[[128 138 130 133]
 [126 156 157 142]
 [132 138 109 133]]
=>
[[128 138]
 [126 156]]

[[126 155]
 [144 148]
 [ 99 151]]
=>
[[126 155]
 [144 148]]

[[102 122]
 [105 127]
 [117 108]
 [135 151]]
=>
[[102 122]
 [105 127]]

[[126 115]
 [126 128]
 [151 145]
 [124 110]
 [130 141]]
=>
[[126 115]
 [126 128]]

[[138 138 116 142 125]
 [137 137 117 141 126]
 [143 142 111 154 118]
 [142 142 111 153 120]]
=>
[[138 138]
 [137 137]]

[[128 124 130]
 [134 157 123]]
=>
[[128 124]
 [134 157]]

[[135 102]
 [157 126]
 [139 119]
 [123 106]
 [103 120]]
=>
[[135 102]
 [157 126]]

[[143 138 103]
 [127 139 147]
 [129 141 152]
 [129 143 157]
 [113 133 157]]
=>
[[143 138]
 [127 139]]
---
[[113 131 129 128 129 133 135 131 126 151 128 139 113 131 111]
 [114 131 129 130 131 132 132 131 126 151 128 139 113 131 112]]
=>
[[112 131 113 139 128 151 126 131 132 132 131 130 129 131 114]
 [111 131 113 139 128 151 126 131 135 133 129 128 129 131 113]]

[[132 108 117 101 134 129 140 130]
 [137 110 124 104 153 136 116 139]
 [148 117 128 115 135 144 117 145]
 [148 139 145 141 122 145 118 141]
 [137 139 136 136 142 136 110 135]]
=>
[[135 110 136 142 136 136 139 137]
 [141 118 145 122 141 145 139 148]
 [145 117 144 135 115 128 117 148]
 [139 116 136 153 104 124 110 137]
 [130 140 129 134 101 117 108 132]]

[[124 128 125 133 121 126]
 [123 132 130 129 132 136]
 [124 121 142 107 119 139]
 [123 125 121 126 130 128]]
=>
[[128 130 126 121 125 123]
 [139 119 107 142 121 124]
 [136 132 129 130 132 123]
 [126 121 133 125 128 124]]

[[128 146 123 126 122 135 118 105 144 132 121]
 [151 140  99 106 111 101 128 128 108 134 118]
 [124 115 155 145 145 142 137 127 123 125 128]
 [122 109 125 126 128 119 133 151 119 121 136]]
=>
[[136 121 119 151 133 119 128 126 125 109 122]
 [128 125 123 127 137 142 145 145 155 115 124]
 [118 134 108 128 128 101 111 106  99 140 151]
 [121 132 144 105 118 135 122 126 123 146 128]]

[[115 140 146 126 126 121 121 127]
 [133 144 128 137 138 119 123 129]
 [128 138 127 140 148 120 121 133]
 [123 121 128 119 127 148 125 113]
 [117 144 150 131 128 113 124 136]
 [128 137 126 138 147 123 121 131]
 [115 132 144 132 133 116 126 141]
 [148 151 131 133 118 123 135 127]]
=>
[[127 135 123 118 133 131 151 148]
 [141 126 116 133 132 144 132 115]
 [131 121 123 147 138 126 137 128]
 [136 124 113 128 131 150 144 117]
 [113 125 148 127 119 128 121 123]
 [133 121 120 148 140 127 138 128]
 [129 123 119 138 137 128 144 133]
 [127 121 121 126 126 146 140 115]]

[[135 136]
 [114 132]
 [153 133]
 [115 132]
 [121 139]
 [133 135]
 [137 127]
 [113 127]
 [105 116]]
=>
[[116 105]
 [127 113]
 [127 137]
 [135 133]
 [139 121]
 [132 115]
 [133 153]
 [132 114]
 [136 135]]
